Below are the code and all the weights of a small trained network. Each question names an input and a target symbol and asks about switching units off, where a switched-off unit gives its printed mean instead of its output.

import numpy as np


def w(rows, s, z=0):
    codes = np.array(rows[::2]) - 128.0
    scale = np.full(codes.shape[1], s)
    scale[-1] = z or s
    return codes * scale


def softmax(a):
    e = np.exp(a - a.max(-1, keepdims=True))
    return e / e.sum(-1, keepdims=True)


def log_softmax(a):
    a = a - a.max(-1, keepdims=True)
    return a - np.log(np.exp(a).sum(-1, keepdims=True))


def net(x, mask):
    ids = ['βδθλστω'.index(c) for c in x.split()]
    T = len(ids)
    res = E[ids] + P[:T]
    u = 0
    for l in range(3):
        r = res
        for j in range(3):
            rows = slice(3 * j, 3 * j + 3)
            q, k, v = (r @ M[l][rows].T for M in (Q, K, V))
            z = softmax(np.where(np.tri(T) > 0, q @ k.T / 3**0.5, -1e9)) @ v
            o = O[l][rows]
            res = res + np.where(mask[u + j], z, o[:, -1]) @ o[:, :-1]
        u += 3
    return log_softmax(res[-1] @ U[:, :-1].T + U[:, -1])


Q, K, V, O = {}, {}, {}, {}
E = w([
[70,189,83],'β',
[48,120,194],'δ',
[123,58,159],'θ',
[154,66,106],'λ',
[180,246,82],'σ',
[154,66,203],'τ',
[117,133,7],'ω',
],0.013)
P = w([
[113,1,161],'0',
[146,94,124],'1',
[143,82,131],'2',
[142,74,140],'3',
[136,70,127],'4',
[130,72,127],'5',
[129,75,128],'6',
[132,69,129],'7',
[140,77,124],'8',
[135,63,126],'9',
[141,82,116],'10',
[134,24,159],'11',
],0.009)
Q[0] = w([
[138,176,124],'L0H0',
[19,134,113],'L0H0',
[122,85,100],'L0H0',
[173,104,120],'L0H1',
[142,91,135],'L0H1',
[178,193,8],'L0H1',
[185,115,92],'L0H2',
[205,134,155],'L0H2',
[101,117,125],'L0H2',
],0.015)
K[0] = w([
[163,227,143],'L0H0',
[28,137,73],'L0H0',
[83,79,169],'L0H0',
[58,162,135],'L0H1',
[81,143,77],'L0H1',
[229,218,100],'L0H1',
[172,200,158],'L0H2',
[1,103,133],'L0H2',
[183,217,97],'L0H2',
],0.012)
V[0] = w([
[177,108,45],'L0H0',
[118,106,87],'L0H0',
[65,130,132],'L0H0',
[117,90,193],'L0H1',
[117,83,44],'L0H1',
[105,179,76],'L0H1',
[163,193,90],'L0H2',
[161,9,187],'L0H2',
[118,103,137],'L0H2',
],0.011)
O[0] = w([
[139,170,226,218],'L0H0',
[152,1,149,189],'L0H0',
[232,110,162,107],'L0H0',
[114,235,82,106],'L0H1',
[190,155,169,194],'L0H1',
[148,106,37,115],'L0H1',
[157,200,169,83],'L0H2',
[121,117,148,254],'L0H2',
[129,146,149,152],'L0H2',
],0.0069,0.0018)
Q[1] = w([
[54,114,84],'L1H0',
[172,148,151],'L1H0',
[188,54,91],'L1H0',
[109,142,82],'L1H1',
[194,102,195],'L1H1',
[53,127,226],'L1H1',
[76,102,77],'L1H2',
[102,6,109],'L1H2',
[49,159,37],'L1H2',
],0.013)
K[1] = w([
[153,104,179],'L1H0',
[118,60,152],'L1H0',
[82,70,165],'L1H0',
[133,82,110],'L1H1',
[124,47,174],'L1H1',
[83,153,238],'L1H1',
[143,179,141],'L1H2',
[239,138,97],'L1H2',
[135,250,165],'L1H2',
],0.017)
V[1] = w([
[139,146,122],'L1H0',
[201,26,127],'L1H0',
[99,184,246],'L1H0',
[48,254,152],'L1H1',
[85,191,231],'L1H1',
[196,249,125],'L1H1',
[146,69,59],'L1H2',
[188,238,3],'L1H2',
[170,126,185],'L1H2',
],0.009)
O[1] = w([
[186,160,216,105],'L1H0',
[143,230,58,234],'L1H0',
[245,84,81,116],'L1H0',
[225,29,166,3],'L1H1',
[186,109,7,82],'L1H1',
[190,38,154,8],'L1H1',
[79,225,38,194],'L1H2',
[123,165,254,34],'L1H2',
[251,174,34,140],'L1H2',
],0.0077,0.0043)
Q[2] = w([
[91,101,133],'L2H0',
[134,82,221],'L2H0',
[134,177,60],'L2H0',
[109,196,211],'L2H1',
[166,108,181],'L2H1',
[53,221,90],'L2H1',
[133,119,38],'L2H2',
[123,66,91],'L2H2',
[252,179,65],'L2H2',
],0.012)
K[2] = w([
[57,46,131],'L2H0',
[75,51,156],'L2H0',
[141,132,150],'L2H0',
[191,150,187],'L2H1',
[219,34,101],'L2H1',
[90,24,68],'L2H1',
[160,225,106],'L2H2',
[135,194,165],'L2H2',
[107,2,125],'L2H2',
],0.012)
V[2] = w([
[51,214,113],'L2H0',
[40,24,89],'L2H0',
[171,90,87],'L2H0',
[148,54,117],'L2H1',
[209,216,187],'L2H1',
[230,2,149],'L2H1',
[80,230,23],'L2H2',
[142,152,129],'L2H2',
[220,229,202],'L2H2',
],0.0063)
O[2] = w([
[87,80,204,197],'L2H0',
[105,162,205,130],'L2H0',
[208,186,86,120],'L2H0',
[207,29,127,103],'L2H1',
[146,208,145,57],'L2H1',
[98,140,2,10],'L2H1',
[210,187,102,249],'L2H2',
[80,251,35,132],'L2H2',
[105,215,83,94],'L2H2',
],0.0072,0.014)
U = w([
[253,167,153,78],'β',
[48,147,37,206],'δ',
[69,43,231,55],'θ',
[174,239,174,2],'λ',
[55,205,179,123],'σ',
[152,53,196,223],'τ',
[134,26,124,135],'ω',
],0.0069,0.0085)

Each question gives the input, a string of symbols that net reads in full, and the target symbol t.
The units are the heads (3 rows each of Q, K, V and O). Each row of codes is followed by its name. A weight is (code - 128) times the scale printed after its matrix; where a second scale follows, it is the last column's (O and U).
mask holds one flag per head, layer by layer. A switched-off head (its flag False) gives its mean, the last column of its rows in O, instead of its output. The means were averaged over made-up inputs and are rounded, as every weight is.
A unit's drop is (log p(t) with every unit on - log p(t) with that unit switched off) / (log p(t) with every unit on - log p(t) with every unit switched off).
The circuit of an input: a set's keep is (log p(t) with only the set's units on - log p(t) with every unit switched off) / (log p(t) with every unit on - log p(t) with every unit switched off). Starting from all 9 units, units are removed one at a time, each time the one whose removal leaves the highest keep (on an exact tie, the one counted first), for as long as the keep stays at least 0.8.
units of the circuit, in order: the units of the circuit, biggest drop first
unit that matters most: the unit with the biggest drop
which heads matter: for each layer, one digit per head in row order, 1 if its drop is at least 0.15 and else 0, layers parted by /
input β δ σ σ σ σ σ δ σ, target τ: units of the circuit, in order -> (L1H1)
input λ λ β θ θ β, target β: which heads matter -> 110 / 111 / 001
input δ σ λ δ δ σ τ β, target θ: which heads matter -> 111 / 011 / 010
input θ τ β τ, target β: units of the circuit, in order -> (L0H1, L1H1, L2H0)
input σ δ β σ δ θ θ δ σ ω θ, target δ: which heads matter -> 001 / 011 / 110
input σ σ β τ θ δ β ω θ ω, target σ: units of the circuit, in order -> (L0H1, L1H1)
input σ σ θ σ σ β θ β σ τ δ τ, target δ: units of the circuit, in order -> (L1H1, L1H2)
input σ τ δ, target δ: units of the circuit, in order -> (L2H1, L2H2, L1H2)
input β σ τ σ σ δ β ω τ δ ω τ, target σ: units of the circuit, in order -> (L1H2, L0H1)
input δ λ σ σ λ, target θ: units of the circuit, in order -> (L0H0, L1H1, L2H1, L2H0)
input σ δ σ θ σ β σ β δ, target δ: units of the circuit, in order -> (L2H1, L1H1)
input β σ θ τ τ λ, target σ: units of the circuit, in order -> (L1H1, L2H1)
input σ σ β β β β ω τ ω σ σ, target δ: which heads matter -> 101 / 010 / 111
input τ λ δ τ, target ω: units of the circuit, in order -> (L0H1, L1H2, L2H1, L1H1)
input σ δ β ω β λ σ δ σ ω ω σ, target σ: unit that matters most -> L0H1
input σ β σ τ λ, target δ: which heads matter -> 001 / 010 / 111
input δ β σ σ τ, target θ: which heads matter -> 111 / 111 / 110
input ω λ λ θ, target λ: which heads matter -> 110 / 111 / 011
input δ β ω β, target θ: which heads matter -> 101 / 011 / 110
input β δ λ ω σ θ θ σ σ δ θ, target σ: unit that matters most -> L0H0
input τ δ δ σ, target τ: which heads matter -> 111 / 010 / 001
input θ σ θ, target δ: which heads matter -> 010 / 001 / 000
